Below is a small trained network, with its code and all its weights. Each question gives an input and a class and asks what happens when units are switched off, that is, made to give their printed mean instead of their output.

import numpy as np


def w(rows, s, z=0):
    codes = np.array(rows[::2]) - 128.0
    scale = np.full(codes.shape[1], s)
    scale[-1] = z or s
    return codes * scale


def norm(h):
    return h / np.sqrt((h * h).mean(-1, keepdims=True) + 1e-5)


def f(y):
    return y / 2 * (1 + np.tanh(0.7978845608 * (y + 0.044715 * y**3)))


def log_softmax(a):
    a = a - a.max(-1, keepdims=True)
    return a - np.log(np.exp(a).sum(-1, keepdims=True))


def net(x, mask):
    res = np.array(x, float).reshape(1, 7) / 4 @ E
    u = 0
    for l in range(2):
        y = f(norm(res) @ A[l][:, :-1].T + A[l][:, -1])
        res = res + np.where(mask[u : u + 14], y, B[l][:, -1]) @ B[l][:, :-1]
        u += 14
    return log_softmax(norm(res)[-1] @ U[:, :-1].T + U[:, -1])


A, B = {}, {}
E = w([
[128,130,128,128,129,127],'x0',
[128,130,128,129,128,127],'x1',
[128,129,128,127,128,127],'x2',
[130,130,128,128,128,128],'x3',
[162,153,179,150,248,108],'x4',
[115,131,252,99,77,131],'x5',
[154,46,127,139,113,25],'x6',
],0.016)
A[0] = w([
[147,126,108,136,138,85,90],'L0N0',
[155,134,39,119,133,129,159],'L0N1',
[139,135,121,114,122,115,115],'L0N2',
[136,127,119,136,117,125,80],'L0N3',
[164,105,130,150,144,84,65],'L0N4',
[127,123,131,123,133,126,61],'L0N5',
[101,118,135,136,112,112,53],'L0N6',
[140,134,183,121,63,133,90],'L0N7',
[150,157,200,123,201,98,1],'L0N8',
[153,141,100,138,244,108,98],'L0N9',
[143,71,129,125,118,4,217],'L0N10',
[123,155,61,139,114,106,150],'L0N11',
[124,130,181,120,150,119,19],'L0N12',
[134,96,145,135,100,91,37],'L0N13',
],0.029,0.0064)
B[0] = w([
[37,97,117,110,158,132,159],'L0N0',
[135,91,185,138,140,187,192],'L0N1',
[128,154,124,150,147,136,129],'L0N2',
[130,165,147,151,160,128,127],'L0N3',
[4,99,100,113,162,163,171],'L0N4',
[143,169,148,163,160,120,123],'L0N5',
[154,185,147,138,130,128,135],'L0N6',
[72,162,63,119,81,104,184],'L0N7',
[117,84,198,138,157,212,201],'L0N8',
[150,181,62,86,99,31,229],'L0N9',
[153,94,143,210,90,15,254],'L0N10',
[114,132,182,137,159,165,172],'L0N11',
[146,140,173,144,149,153,153],'L0N12',
[226,135,89,144,125,187,162],'L0N13',
],0.041,0.023)
A[1] = w([
[123,190,99,66,144,152,52],'L1N0',
[200,132,102,115,109,110,3],'L1N1',
[119,136,141,36,143,164,220],'L1N2',
[136,61,101,115,101,123,65],'L1N3',
[109,102,145,148,133,142,108],'L1N4',
[122,90,124,157,110,121,76],'L1N5',
[175,104,169,148,117,107,41],'L1N6',
[138,60,228,192,159,173,1],'L1N7',
[140,63,57,93,125,147,125],'L1N8',
[168,168,77,76,182,143,37],'L1N9',
[82,117,141,147,160,142,126],'L1N10',
[190,87,139,161,187,69,159],'L1N11',
[147,153,128,90,101,70,90],'L1N12',
[148,127,206,109,159,253,70],'L1N13',
],0.033,0.0035)
B[1] = w([
[88,83,65,100,74,190,167],'L1N0',
[144,102,137,167,127,102,152],'L1N1',
[167,168,109,195,137,135,174],'L1N2',
[171,154,134,105,187,167,150],'L1N3',
[161,176,151,110,119,124,161],'L1N4',
[207,155,142,92,166,184,169],'L1N5',
[99,140,143,126,99,164,166],'L1N6',
[113,123,183,73,26,155,253],'L1N7',
[94,141,165,157,135,130,134],'L1N8',
[188,155,194,157,71,102,156],'L1N9',
[153,107,145,144,121,100,162],'L1N10',
[77,151,120,63,127,167,205],'L1N11',
[187,85,140,149,172,116,192],'L1N12',
[108,152,60,181,253,107,238],'L1N13',
],0.062,0.025)
U = w([
[105,194,115,214,224,159,207],'0',
[251,120,115,192,84,88,175],'1',
[111,133,247,70,67,164,186],'2',
[113,96,139,78,200,12,25],'3',
[67,114,36,138,63,163,2],'4',
],0.02,0.0033)

Each question gives the input, the list of numbers given to net, and the class t.
The units are the neurons (one row each of A and B). Each row of codes is followed by its name. A weight is (code - 128) times the scale printed after its matrix; where a second scale follows, it is the last column's (A, B and U).
mask holds one flag per neuron, layer by layer. A switched-off neuron (its flag False) gives its mean, the last column of its row in B, instead of its output. The means were averaged over made-up inputs and are rounded, as every weight is.
A unit's drop is (log p(t) with every unit on - log p(t) with that unit switched off) / (log p(t) with every unit on - log p(t) with every unit switched off).
The circuit of an input: a set's keep is (log p(t) with only the set's units on - log p(t) with every unit switched off) / (log p(t) with every unit on - log p(t) with every unit switched off). Starting from the 12 units with the biggest drops (on a tie, the unit counted first), units are removed one at a time, each time the one whose removal leaves the highest keep (on an exact tie, the one counted first), for as long as the keep stays at least 0.8.
circuit, biggest first: the units of the circuit, biggest drop first
unit that matters most: the unit with the biggest drop
top k neurons: the k neurons with the biggest drops, biggest first
k most important neurons of layer l: the k neurons of layer l with the biggest drops, biggest first
drop when u is switched off: that unit's drop, to one decimal
input [0,-8,7,8,-8,6,0], class 4: circuit, biggest first -> (L0N7; L1N13; L1N7)
input [-7,7,-3,-7,-8,1,6], class 1: circuit, biggest first -> (L1N7; L1N13)
input [8,-8,2,-6,-1,1,-7], class 4: top 3 neurons -> (L0N8; L0N1; L0N9)
input [-7,-3,8,-5,1,-1,6], class 3: unit that matters most -> L0N8
input [-5,-8,0,5,-8,-2,-8], class 0: circuit, biggest first -> (L0N10; L1N13)
input [-7,-3,-4,2,-1,2,4], class 1: top 4 neurons -> (L1N13; L0N10; L1N7; L0N13)
input [7,-7,4,7,1,4,-1], class 0: top 2 neurons -> (L0N10; L0N9)
input [8,-6,0,-1,-1,7,1], class 1: top 3 neurons -> (L0N7; L1N13; L1N7)
input [0,1,6,4,1,-7,1], class 3: 2 most important neurons of layer 0 -> (L0N9; L0N8)
input [-2,0,1,-1,-5,1,-2], class 4: top 2 neurons -> (L0N10; L0N8)
input [-1,-8,7,7,5,0,4], class 3: top 3 neurons -> (L0N9; L0N1; L1N7)
input [-8,4,-5,-8,-6,-8,0], class 0: top 2 neurons -> (L1N13; L0N10)
input [-5,1,-1,3,7,-6,1], class 3: top 2 neurons -> (L0N9; L1N7)
input [0,5,7,3,1,-6,-5], class 1: top 3 neurons -> (L0N9; L0N10; L0N8)
input [3,-4,-2,-1,2,-3,8], class 3: top neuron -> (L1N7)
input [-6,-8,8,7,6,0,-5], class 1: 3 most important neurons of layer 0 -> (L0N9; L0N10; L0N1)
input [-6,-3,4,2,-8,2,-5], class 4: 2 most important neurons of layer 0 -> (L0N10; L0N8)
input [-4,5,5,8,4,-3,6], class 3: drop when L0N9 is switched off -> 0.6
input [2,-3,4,-6,3,-5,2], class 3: drop when L0N9 is switched off -> 0.9
input [-8,-4,-6,2,-8,-8,2], class 2: unit that matters most -> L1N7
